Below is a small trained network, with its code and all its weights. Each question gives an input and a class and asks what happens when units are switched off, that is, made to give their printed mean instead of their output.

import numpy as np


def w(rows, s, z=0):
    codes = np.array(rows[::2]) - 128.0
    scale = np.full(codes.shape[1], s)
    scale[-1] = z or s
    return codes * scale


def norm(h):
    return h / np.sqrt((h * h).mean(-1, keepdims=True) + 1e-5)


def f(y):
    return np.maximum(y, 0)


def log_softmax(a):
    a = a - a.max(-1, keepdims=True)
    return a - np.log(np.exp(a).sum(-1, keepdims=True))


def net(x, mask):
    res = np.array(x, float).reshape(1, 3) / 4 @ E
    u = 0
    for l in range(3):
        y = f(norm(res) @ A[l][:, :-1].T + A[l][:, -1])
        res = res + np.where(mask[u : u + 10], y, B[l][:, -1]) @ B[l][:, :-1]
        u += 10
    return log_softmax(norm(res)[-1] @ U[:, :-1].T + U[:, -1])


A, B = {}, {}
E = w([
[109,177,25,200,141],'x0',
[73,143,255,208,132],'x1',
[96,228,177,69,125],'x2',
],0.008)
A[0] = w([
[80,154,154,159,124,107],'0.n0',
[102,139,88,153,112,239],'0.n1',
[197,127,150,86,186,215],'0.n2',
[104,76,173,175,91,31],'0.n3',
[143,85,156,198,181,122],'0.n4',
[112,183,173,114,119,60],'0.n5',
[168,67,143,170,106,5],'0.n6',
[180,90,106,141,167,127],'0.n7',
[121,121,93,195,130,78],'0.n8',
[154,6,182,96,156,81],'0.n9',
],0.011,0.0024)
B[0] = w([
[180,138,131,138,102,211],'0.n0',
[124,100,193,141,79,227],'0.n1',
[117,122,102,148,70,219],'0.n2',
[155,88,159,103,125,216],'0.n3',
[184,88,129,137,185,236],'0.n4',
[158,30,79,78,225,208],'0.n5',
[107,75,90,41,254,189],'0.n6',
[111,108,143,55,155,210],'0.n7',
[77,105,99,149,103,218],'0.n8',
[35,151,131,189,59,253],'0.n9',
],0.0083,0.0047)
A[1] = w([
[172,123,145,181,162,131],'1.n0',
[149,113,152,102,74,32],'1.n1',
[90,140,90,200,22,96],'1.n2',
[108,238,135,69,195,221],'1.n3',
[102,126,70,155,206,30],'1.n4',
[30,54,31,50,75,195],'1.n5',
[99,58,171,192,181,118],'1.n6',
[180,37,132,201,82,25],'1.n7',
[126,163,56,254,198,144],'1.n8',
[126,96,94,166,150,6],'1.n9',
],0.0093,0.0018)
B[1] = w([
[200,84,124,163,95,151],'1.n0',
[59,136,213,150,50,141],'1.n1',
[180,173,113,132,91,163],'1.n2',
[64,2,104,164,228,163],'1.n3',
[51,113,115,121,118,149],'1.n4',
[180,126,155,143,147,247],'1.n5',
[190,152,101,141,106,199],'1.n6',
[92,156,118,60,162,180],'1.n7',
[61,164,196,140,97,169],'1.n8',
[81,124,144,141,168,149],'1.n9',
],0.0078,0.011)
A[2] = w([
[42,75,134,94,117,192],'2.n0',
[125,71,52,197,176,251],'2.n1',
[13,166,199,179,111,11],'2.n2',
[120,157,38,31,108,78],'2.n3',
[91,171,249,219,217,189],'2.n4',
[94,158,178,64,220,123],'2.n5',
[66,197,83,209,1,61],'2.n6',
[142,29,168,139,187,203],'2.n7',
[54,208,53,161,75,146],'2.n8',
[132,186,182,207,220,130],'2.n9',
],0.009,0.003)
B[2] = w([
[14,227,87,183,127,186],'2.n0',
[120,146,191,90,144,227],'2.n1',
[133,126,167,141,117,162],'2.n2',
[152,2,152,146,100,163],'2.n3',
[146,58,70,82,77,214],'2.n4',
[118,124,80,179,159,162],'2.n5',
[111,194,123,150,75,174],'2.n6',
[136,219,93,141,151,255],'2.n7',
[112,142,187,126,102,161],'2.n8',
[166,72,114,58,118,167],'2.n9',
],0.0091,0.0094)
U = w([
[28,96,85,152,248,138],'0',
[43,142,188,194,21,153],'1',
[255,32,144,144,110,216],'2',
[212,235,138,177,135,5],'3',
],0.0099,0.0016)

Each question gives the input, the list of numbers given to net, and the class t.
The units are the neurons (one row each of A and B). Each row of codes is followed by its name. A weight is (code - 128) times the scale printed after its matrix; where a second scale follows, it is the last column's (A, B and U).
mask holds one flag per neuron, layer by layer. A switched-off neuron (its flag False) gives its mean, the last column of its row in B, instead of its output. The means were averaged over made-up inputs and are rounded, as every weight is.
A unit's drop is (log p(t) with every unit on - log p(t) with that unit switched off) / (log p(t) with every unit on - log p(t) with every unit switched off).
The circuit of an input: a set's keep is (log p(t) with only the set's units on - log p(t) with every unit switched off) / (log p(t) with every unit on - log p(t) with every unit switched off). Starting from the 12 units with the biggest drops (on a tie, the unit counted first), units are removed one at a time, each time the one whose removal leaves the highest keep (on an exact tie, the one counted first), for as long as the keep stays at least 0.8.
circuit, biggest first: the units of the circuit, biggest drop first
unit that matters most: the unit with the biggest drop
k most important neurons: the k neurons with the biggest drops, biggest first
k most important neurons of layer l: the k neurons of layer l with the biggest drops, biggest first
drop when u is switched off: that unit's drop, to one decimal
input [7,-2,-6], class 1: unit that matters most -> 1.n8
input [0,-1,-2], class 3: circuit, biggest first -> [1.n3 2.n4]
input [5,-6,0], class 2: 4 most important neurons -> [0.n9 2.n3 2.n0 0.n7]
input [-5,-8,-8], class 0: 3 most important neurons of layer 1 -> [1.n6 1.n2 1.n0]
input [8,-8,-5], class 1: 3 most important neurons -> [1.n8 0.n5 1.n4]
input [5,-6,7], class 0: 2 most important neurons -> [1.n3 0.n9]
input [2,-1,-3], class 3: 3 most important neurons -> [1.n5 2.n7 1.n3]
input [-2,-1,2], class 3: 2 most important neurons of layer 2 -> [2.n7 2.n3]
input [-6,-1,-5], class 1: 4 most important neurons -> [0.n9 0.n5 0.n2 1.n3]
input [-3,-6,7], class 0: 2 most important neurons -> [1.n3 1.n6]
input [5,-7,0], class 2: circuit, biggest first -> [2.n3 2.n0]
input [-5,-4,-8], class 0: 2 most important neurons -> [0.n6 0.n9]
input [3,-6,4], class 2: 2 most important neurons -> [0.n6 2.n3]
input [-2,4,4], class 0: circuit, biggest first -> [0.n5]
input [1,-4,-4], class 0: 2 most important neurons -> [1.n6 1.n2]
input [-5,-1,-3], class 1: 2 most important neurons -> [0.n9 0.n5]
input [-1,1,-1], class 3: 3 most important neurons of layer 1 -> [1.n6 1.n3 1.n8]
input [2,-3,-1], class 3: 3 most important neurons of layer 1 -> [1.n5 1.n6 1.n0]
input [3,6,5], class 2: 2 most important neurons of layer 0 -> [0.n0 0.n6]
input [1,-6,7], class 0: circuit, biggest first -> [1.n3]
input [0,2,-1], class 3: 2 most important neurons of layer 2 -> [2.n7 2.n4]
input [4,-1,2], class 1: 2 most important neurons of layer 0 -> [0.n7 0.n3]
input [-3,1,-7], class 0: drop when 0.n6 is switched off -> 0.4
input [3,-4,8], class 0: drop when 1.n3 is switched off -> 1.3
input [4,5,-3], class 2: 2 most important neurons of layer 0 -> [0.n4 0.n9]
input [0,8,6], class 2: drop when 2.n4 is switched off -> 0.2
input [0,7,5], class 2: most important neuron of layer 2 -> [2.n4]
input [-3,2,4], class 0: drop when 0.n5 is switched off -> 0.4
